Below are the code and all the weights of a small trained network. Each question names an input and a class and asks about switching units off, where a switched-off unit gives its printed mean instead of its output.

import numpy as np


def w(rows, s, z=0):
    codes = np.array(rows[::2]) - 128.0
    scale = np.full(codes.shape[1], s)
    scale[-1] = z or s
    return codes * scale


def f(y):
    return y / 2 * (1 + np.tanh(0.7978845608 * (y + 0.044715 * y**3)))


def log_softmax(a):
    a = a - a.max(-1, keepdims=True)
    return a - np.log(np.exp(a).sum(-1, keepdims=True))


def net(x, mask):
    res = np.array(x, float).reshape(1, 5) / 4 @ E
    y = f(res @ A[0][:, :-1].T + A[0][:, -1])
    res = res + np.where(mask, y, B[0][:, -1]) @ B[0][:, :-1]
    return log_softmax(res[-1] @ U[:, :-1].T + U[:, -1])


A, B = {}, {}
E = w([
[254,45,93,104],'x0',
[191,152,192,224],'x1',
[62,137,61,195],'x2',
[135,41,179,197],'x3',
[116,123,167,184],'x4',
],0.0085)
A[0] = w([
[111,107,17,46,113],'neuron 1',
[138,145,131,118,96],'neuron 2',
[120,139,50,98,95],'neuron 3',
[196,28,102,197,128],'neuron 4',
[125,111,120,156,65],'neuron 5',
[105,100,96,207,114],'neuron 6',
[185,169,154,32,132],'neuron 7',
[111,54,157,100,152],'neuron 8',
[180,251,155,148,115],'neuron 9',
[123,105,170,70,180],'neuron 10',
[102,116,147,183,2],'neuron 11',
],0.018,0.0044)
B[0] = w([
[124,237,48,125,248],'neuron 1',
[86,120,138,84,130],'neuron 2',
[130,151,41,70,187],'neuron 3',
[171,63,168,16,255],'neuron 4',
[126,148,145,103,135],'neuron 5',
[188,120,163,74,189],'neuron 6',
[205,84,118,4,224],'neuron 7',
[104,132,164,187,177],'neuron 8',
[64,107,182,243,214],'neuron 9',
[141,85,162,160,178],'neuron 10',
[132,139,36,86,159],'neuron 11',
],0.019,0.012)
U = w([
[105,198,57,119,14],'0',
[69,145,161,255,32],'1',
[125,93,145,125,255],'2',
],0.012,0.0048)

Each question gives the input, the list of numbers given to net, and the class t.
The units are the neurons (one row each of A and B). Each row of codes is followed by its name. A weight is (code - 128) times the scale printed after its matrix; where a second scale follows, it is the last column's (A, B and U).
mask holds one flag per neuron, in row order. A switched-off neuron (its flag False) gives its mean, the last column of its row in B, instead of its output. The means were averaged over made-up inputs and are rounded, as every weight is.
A unit's drop is (log p(t) with every unit on - log p(t) with that unit switched off) / (log p(t) with every unit on - log p(t) with every unit switched off).
top k neurons: the k neurons with the biggest drops, biggest first
drop when u is switched off: that unit's drop, to one decimal
input [-3,8,3,-1,4], class 1: top neuron -> [neuron 9]
input [-5,-2,0,6,3], class 0: top 3 neurons -> [neuron 9; neuron 4; neuron 11]
input [-3,-4,-3,3,-1], class 1: top 2 neurons -> [neuron 4; neuron 7]
input [0,-7,-8,3,-4], class 0: top 2 neurons -> [neuron 1; neuron 4]
input [1,8,6,-3,2], class 1: top 2 neurons -> [neuron 9; neuron 7]
input [-2,-6,1,8,-7], class 0: top 2 neurons -> [neuron 9; neuron 1]
input [-8,-6,-7,8,1], class 1: drop when neuron 4 is switched off -> 0.1
input [7,-8,1,6,-2], class 0: drop when neuron 1 is switched off -> 3.1
input [-3,-2,-2,1,5], class 1: drop when neuron 7 is switched off -> 0.5
input [1,7,-5,-3,4], class 1: drop when neuron 9 is switched off -> 1.0
input [-5,0,-6,8,-5], class 1: top 2 neurons -> [neuron 4; neuron 7]
